Here is a tiny trained network, its code and every weight. The questions are about switching its units off for an input and a class, where a switched-off unit gives its printed mean instead of its output.

import numpy as np


def w(rows, s, z=0):
    codes = np.array(rows[::2]) - 128.0
    scale = np.full(codes.shape[1], s)
    scale[-1] = z or s
    return codes * scale


def f(y):
    return np.maximum(y, 0)


def log_softmax(a):
    a = a - a.max(-1, keepdims=True)
    return a - np.log(np.exp(a).sum(-1, keepdims=True))


def net(x, mask):
    res = np.array(x, float).reshape(1, 3) / 4 @ E
    y = f(res @ A[0][:, :-1].T + A[0][:, -1])
    res = res + np.where(mask, y, B[0][:, -1]) @ B[0][:, :-1]
    return log_softmax(res[-1] @ U[:, :-1].T + U[:, -1])


A, B = {}, {}
E = w([
[176,133,254,100],'x0',
[5,169,186,206],'x1',
[88,247,114,4],'x2',
],0.0058)
A[0] = w([
[102,122,142,166,111],'N0',
[77,123,10,152,114],'N1',
[169,97,126,177,144],'N2',
[165,124,109,107,254],'N3',
[107,134,90,138,113],'N4',
[212,123,199,82,111],'N5',
[234,94,66,71,83],'N6',
[141,123,255,109,117],'N7',
[21,167,174,190,121],'N8',
[71,148,175,164,91],'N9',
[114,112,67,137,100],'N10',
[163,98,128,184,90],'N11',
[87,229,113,26,93],'N12',
[223,102,100,84,98],'N13',
[136,115,44,118,119],'N14',
[134,33,142,201,101],'N15',
],0.014,0.0075)
B[0] = w([
[128,138,109,108,155],'N0',
[154,147,127,189,198],'N1',
[168,129,133,107,182],'N2',
[197,3,109,132,231],'N3',
[129,141,123,148,149],'N4',
[129,164,105,174,208],'N5',
[65,159,88,91,214],'N6',
[147,146,118,189,215],'N7',
[101,98,63,103,230],'N8',
[114,132,76,111,178],'N9',
[123,155,126,152,154],'N10',
[137,160,152,107,165],'N11',
[180,165,168,92,254],'N12',
[85,151,87,106,201],'N13',
[124,157,109,160,173],'N14',
[167,160,162,94,205],'N15',
],0.051,0.0094)
U = w([
[177,172,160,56,121],'0',
[61,128,58,102,125],'1',
[121,171,103,253,131],'2',
[140,3,132,129,253],'3',
[79,129,165,151,94],'4',
[80,111,171,135,93],'5',
[75,121,172,141,95],'6',
],0.011,0.006)

Each question gives the input, the list of numbers given to net, and the class t.
The units are the neurons (one row each of A and B). Each row of codes is followed by its name. A weight is (code - 128) times the scale printed after its matrix; where a second scale follows, it is the last column's (A, B and U).
mask holds one flag per neuron, in row order. A switched-off neuron (its flag False) gives its mean, the last column of its row in B, instead of its output. The means were averaged over made-up inputs and are rounded, as every weight is.
A unit's drop is (log p(t) with every unit on - log p(t) with that unit switched off) / (log p(t) with every unit on - log p(t) with every unit switched off).
The circuit of an input: a set's keep is (log p(t) with only the set's units on - log p(t) with every unit switched off) / (log p(t) with every unit on - log p(t) with every unit switched off). Starting from the 12 units with the biggest drops (on a tie, the unit counted first), units are removed one at a time, each time the one whose removal leaves the highest keep (on an exact tie, the one counted first), for as long as the keep stays at least 0.8.
units of the circuit, in order: the units of the circuit, biggest drop first
most important unit: the unit with the biggest drop
top k neurons: the k neurons with the biggest drops, biggest first
drop when u is switched off: that unit's drop, to one decimal
input [6,5,2], class 2: top 4 neurons : [N7 N6 N13 N3]
input [6,4,-7], class 0: most important unit : N15
input [4,-5,-4], class 1: top 4 neurons : [N12 N6 N13 N1]
input [6,-3,-5], class 2: top 3 neurons : [N12 N5 N7]
input [3,-3,-1], class 3: top 2 neurons : [N3 N1]
input [-8,-7,1], class 2: top 4 neurons : [N1 N14 N8 N10]
input [-8,0,8], class 0: top 3 neurons : [N12 N7 N5]
input [5,5,1], class 1: top 4 neurons : [N8 N1 N3 N9]
input [1,7,-6], class 1: top 3 neurons : [N8 N12 N9]
input [3,-6,4], class 1: top 3 neurons : [N6 N13 N15]
input [0,6,-6], class 0: top 2 neurons : [N15 N6]
input [4,-3,3], class 2: top 3 neurons : [N5 N8 N15]
input [-2,1,3], class 3: top 2 neurons : [N15 N6]
input [-3,-1,-3], class 3: top 3 neurons : [N12 N5 N7]
input [-5,0,-8], class 0: units of the circuit, in order : [N15]
input [3,0,2], class 3: top 2 neurons : [N1 N14]
input [-7,-6,3], class 2: drop when N8 is switched off : 1.0
input [-4,5,6], class 0: drop when N12 is switched off : 6.3
input [3,7,-2], class 1: drop when N8 is switched off : 0.1
input [-6,-4,-7], class 0: units of the circuit, in order : [N15]
input [5,4,-6], class 0: drop when N15 is switched off : 2.4
